Below are the code and all the weights of a small trained network. Each question names an input and a target symbol and asks about switching units off, where a switched-off unit gives its printed mean instead of its output.

import numpy as np


def w(rows, s, z=0):
    codes = np.array(rows[::2]) - 128.0
    scale = np.full(codes.shape[1], s)
    scale[-1] = z or s
    return codes * scale


def norm(h):
    return h / np.sqrt((h * h).mean(-1, keepdims=True) + 1e-5)


def f(y):
    return y / 2 * (1 + np.tanh(0.7978845608 * (y + 0.044715 * y**3)))


def softmax(a):
    e = np.exp(a - a.max(-1, keepdims=True))
    return e / e.sum(-1, keepdims=True)


def log_softmax(a):
    a = a - a.max(-1, keepdims=True)
    return a - np.log(np.exp(a).sum(-1, keepdims=True))


def net(x, mask):
    ids = ['ΔΨΩαβγεθμστφ'.index(c) for c in x.split()]
    T = len(ids)
    res = E[ids] + P[:T]
    u = 0
    for l in range(3):
        q, k, v = (norm(res) @ M[l].T for M in (Q, K, V))
        z = softmax(np.where(np.tri(T) > 0, q @ k.T / 2**0.5, -1e9)) @ v
        res = res + np.where(mask[u], z, O[l][:, -1]) @ O[l][:, :-1]
        u += 1
        y = f(norm(res) @ A[l][:, :-1].T + A[l][:, -1])
        res = res + np.where(mask[u : u + 8], y, B[l][:, -1]) @ B[l][:, :-1]
        u += 8
    return log_softmax(norm(res)[-1] @ U[:, :-1].T + U[:, -1])


Q, K, V, O, A, B = {}, {}, {}, {}, {}, {}
E = w([
[115,164,179,93,90,144],'Δ',
[197,166,192,77,51,168],'Ψ',
[66,204,194,144,103,61],'Ω',
[104,179,181,90,68,160],'α',
[121,166,177,87,76,151],'β',
[184,156,190,93,54,163],'γ',
[126,136,203,100,100,160],'ε',
[227,170,218,132,83,105],'θ',
[88,128,188,100,197,126],'μ',
[106,241,30,80,110,100],'σ',
[165,165,16,69,137,217],'τ',
[254,176,72,169,132,154],'φ',
],0.0094)
P = w([
[105,246,218,133,193,253],'0',
[125,223,206,134,166,234],'1',
[129,205,194,141,180,208],'2',
[137,177,183,138,149,187],'3',
[136,159,170,137,145,167],'4',
[142,149,157,143,131,154],'5',
[144,132,155,132,138,137],'6',
[156,125,145,144,132,121],'7',
[155,115,130,143,131,109],'8',
[154,108,119,138,134,95],'9',
[159,97,114,132,140,79],'10',
[158,83,116,117,151,69],'11',
[159,78,116,112,154,66],'12',
[167,87,141,89,124,60],'13',
],0.0055)
Q[0] = w([
[176,189,235,87,58,196],'0.h1',
[167,144,255,93,159,163],'0.h1',
],0.0072)
K[0] = w([
[133,2,113,111,85,82],'0.h1',
[87,19,10,163,140,4],'0.h1',
],0.0053)
V[0] = w([
[129,159,108,115,253,89],'0.h1',
[188,204,69,147,113,119],'0.h1',
],0.0077)
O[0] = w([
[96,190,2,181,43,128,68],'0.h1',
[128,222,73,67,193,101,255],'0.h1',
],0.0067,0.0032)
A[0] = w([
[104,56,143,174,230,3,85],'0.n1',
[51,203,187,164,40,22,99],'0.n2',
[120,77,192,126,96,136,132],'0.n3',
[77,195,223,83,61,132,230],'0.n4',
[200,178,163,120,83,148,79],'0.n5',
[119,39,149,138,180,142,1],'0.n6',
[162,177,180,135,161,35,111],'0.n7',
[116,110,172,149,205,139,110],'0.n8',
],0.0053,0.0031)
B[0] = w([
[47,148,105,189,168,101,118],'0.n1',
[73,88,95,124,254,170,152],'0.n2',
[47,141,145,178,182,193,135],'0.n3',
[62,153,131,146,173,105,255],'0.n4',
[66,197,54,99,133,125,178],'0.n5',
[166,89,14,205,120,125,108],'0.n6',
[113,84,101,48,106,138,171],'0.n7',
[134,195,69,121,105,214,130],'0.n8',
],0.0059,0.007)
Q[1] = w([
[131,17,210,209,80,145],'1.h1',
[168,41,107,255,46,35],'1.h1',
],0.007)
K[1] = w([
[30,236,228,170,120,180],'1.h1',
[87,253,133,135,109,253],'1.h1',
],0.0056)
V[1] = w([
[36,131,113,3,54,140],'1.h1',
[118,69,61,112,161,235],'1.h1',
],0.007)
O[1] = w([
[90,105,107,58,47,168,249],'1.h1',
[130,82,70,67,191,248,90],'1.h1',
],0.013,0.0011)
A[1] = w([
[38,211,121,230,83,106,199],'1.n1',
[163,161,72,160,200,108,140],'1.n2',
[61,38,70,123,223,34,65],'1.n3',
[194,59,68,192,194,135,152],'1.n4',
[174,117,128,114,186,99,150],'1.n5',
[203,121,3,136,186,101,97],'1.n6',
[116,35,197,90,85,104,116],'1.n7',
[111,165,128,202,109,204,254],'1.n8',
],0.0058,0.0055)
B[1] = w([
[203,82,97,118,93,84,245],'1.n1',
[155,254,141,175,120,244,187],'1.n2',
[43,120,65,189,97,128,121],'1.n3',
[78,231,203,82,76,119,142],'1.n4',
[99,196,130,108,142,187,170],'1.n5',
[126,222,135,162,217,123,169],'1.n6',
[122,181,196,162,186,230,127],'1.n7',
[199,56,56,235,67,104,254],'1.n8',
],0.0059,0.0038)
Q[2] = w([
[46,74,131,128,108,74],'2.h1',
[115,2,143,233,134,149],'2.h1',
],0.0086)
K[2] = w([
[211,135,129,86,145,171],'2.h1',
[162,192,182,128,1,199],'2.h1',
],0.0075)
V[2] = w([
[254,143,161,91,56,215],'2.h1',
[47,143,196,133,130,91],'2.h1',
],0.006)
O[2] = w([
[108,100,93,96,235,2,65],'2.h1',
[102,193,118,126,82,204,248],'2.h1',
],0.0066,0.0016)
A[2] = w([
[240,129,136,65,124,118,166],'2.n1',
[50,109,180,154,158,64,99],'2.n2',
[99,118,151,47,210,133,203],'2.n3',
[211,172,57,155,211,78,3],'2.n4',
[246,164,102,169,237,125,17],'2.n5',
[153,151,108,146,89,164,65],'2.n6',
[112,105,203,193,2,130,207],'2.n7',
[97,56,152,124,108,143,67],'2.n8',
],0.006,0.0049)
B[2] = w([
[113,65,86,172,132,175,203],'2.n1',
[165,134,199,162,123,132,147],'2.n2',
[119,94,104,171,133,187,255],'2.n3',
[50,199,147,191,210,170,148],'2.n4',
[114,227,122,201,136,115,163],'2.n5',
[197,207,145,3,171,145,123],'2.n6',
[188,109,92,177,191,113,214],'2.n7',
[56,58,152,140,97,138,108],'2.n8',
],0.0068,0.0041)
U = w([
[76,133,130,200,68,145,5],'Δ',
[131,139,187,75,138,116,97],'Ψ',
[116,115,115,234,27,164,110],'Ω',
[67,139,173,168,79,153,26],'α',
[53,127,189,159,71,159,113],'β',
[136,92,239,99,146,150,243],'γ',
[125,45,206,218,142,174,175],'ε',
[198,138,222,116,110,6,194],'θ',
[150,49,43,254,90,85,222],'μ',
[101,186,33,44,38,33,103],'σ',
[148,78,15,58,225,206,74],'τ',
[174,248,101,178,252,113,194],'φ',
],0.0072,0.0026)

Each question gives the input, a string of symbols that net reads in full, and the target symbol t.
The units are the heads (2 rows each of Q, K, V and O) and the neurons (one row each of A and B). Each row of codes is followed by its name. A weight is (code - 128) times the scale printed after its matrix; where a second scale follows, it is the last column's (O, A, B and U).
mask holds one flag per unit, layer by layer, with each layer's heads first. A switched-off unit (its flag False) gives its mean, the last column of its rows in O or B, instead of its output. The means were averaged over made-up inputs and are rounded, as every weight is.
A unit's drop is (log p(t) with every unit on - log p(t) with that unit switched off) / (log p(t) with every unit on - log p(t) with every unit switched off).
The circuit of an input: a set's keep is (log p(t) with only the set's units on - log p(t) with every unit switched off) / (log p(t) with every unit on - log p(t) with every unit switched off). Starting from the 12 units with the biggest drops (on a tie, the unit counted first), units are removed one at a time, each time the one whose removal leaves the highest keep (on an exact tie, the one counted first), for as long as the keep stays at least 0.8.
units of the circuit, in order: the units of the circuit, biggest drop first
top k neurons: the k neurons with the biggest drops, biggest first
top k neurons in layer l: the k neurons of layer l with the biggest drops, biggest first
input γ Δ Ψ γ, target γ: units of the circuit, in order -> (0.h1, 1.h1, 2.h1, 2.n3)
input μ β α τ ε, target τ: units of the circuit, in order -> (1.h1, 0.h1)
input Ψ σ γ θ ε γ, target θ: top 2 neurons -> (0.n2, 2.n7)
input Ψ Ψ φ φ φ τ φ Ω α θ β θ α, target θ: units of the circuit, in order -> (1.h1)
input σ τ μ, target τ: units of the circuit, in order -> (1.h1, 2.h1, 0.h1)
input ε α Δ, target ε: top 2 neurons -> (1.n8, 0.n7)
input τ μ μ, target τ: units of the circuit, in order -> (1.h1, 0.n8)
input α τ Ψ α, target τ: units of the circuit, in order -> (1.h1, 2.h1)
input Ψ α ε Ω Ψ φ Δ Ψ γ μ ε ε, target μ: units of the circuit, in order -> (0.h1, 2.n7)
input μ τ θ, target τ: top 2 neurons -> (0.n5, 0.n4)
input θ Ψ φ τ φ Ψ γ, target φ: units of the circuit, in order -> (1.h1, 2.h1)
input γ θ σ φ γ α α α σ Δ Ψ, target σ: units of the circuit, in order -> (1.h1, 0.n5)
input β α θ μ β γ, target μ: top 2 neurons in layer 0 -> (0.n3, 0.n5)
input γ μ ε Ω Δ, target μ: top 2 neurons -> (1.n8, 1.n1)
input φ Δ α Δ β τ α, target τ: units of the circuit, in order -> (1.h1)
input Ψ Ψ θ Δ ε ε, target ε: units of the circuit, in order -> (0.h1, 2.n7)
input β Ψ μ β ε, target μ: units of the circuit, in order -> (0.h1, 1.n8, 2.n7)
input ε β φ α τ μ σ, target τ: top 3 neurons in layer 0 -> (0.n4, 0.n8, 0.n5)
input Ψ β φ γ β Ψ β β θ μ β τ ε Δ, target τ: top 2 neurons -> (0.n2, 0.n5)
input Ψ Ψ φ σ σ β γ γ φ α Δ σ φ Ψ, target φ: top neuron in layer 2 -> (2.n1)
input β α α φ γ γ Δ, target γ: top 2 neurons in layer 0 -> (0.n2, 0.n5)
input Δ ε Δ, target ε: top 2 neurons in layer 2 -> (2.n2, 2.n7)
input φ α μ Δ Ψ, target μ: top 2 neurons in layer 1 -> (1.n8, 1.n1)
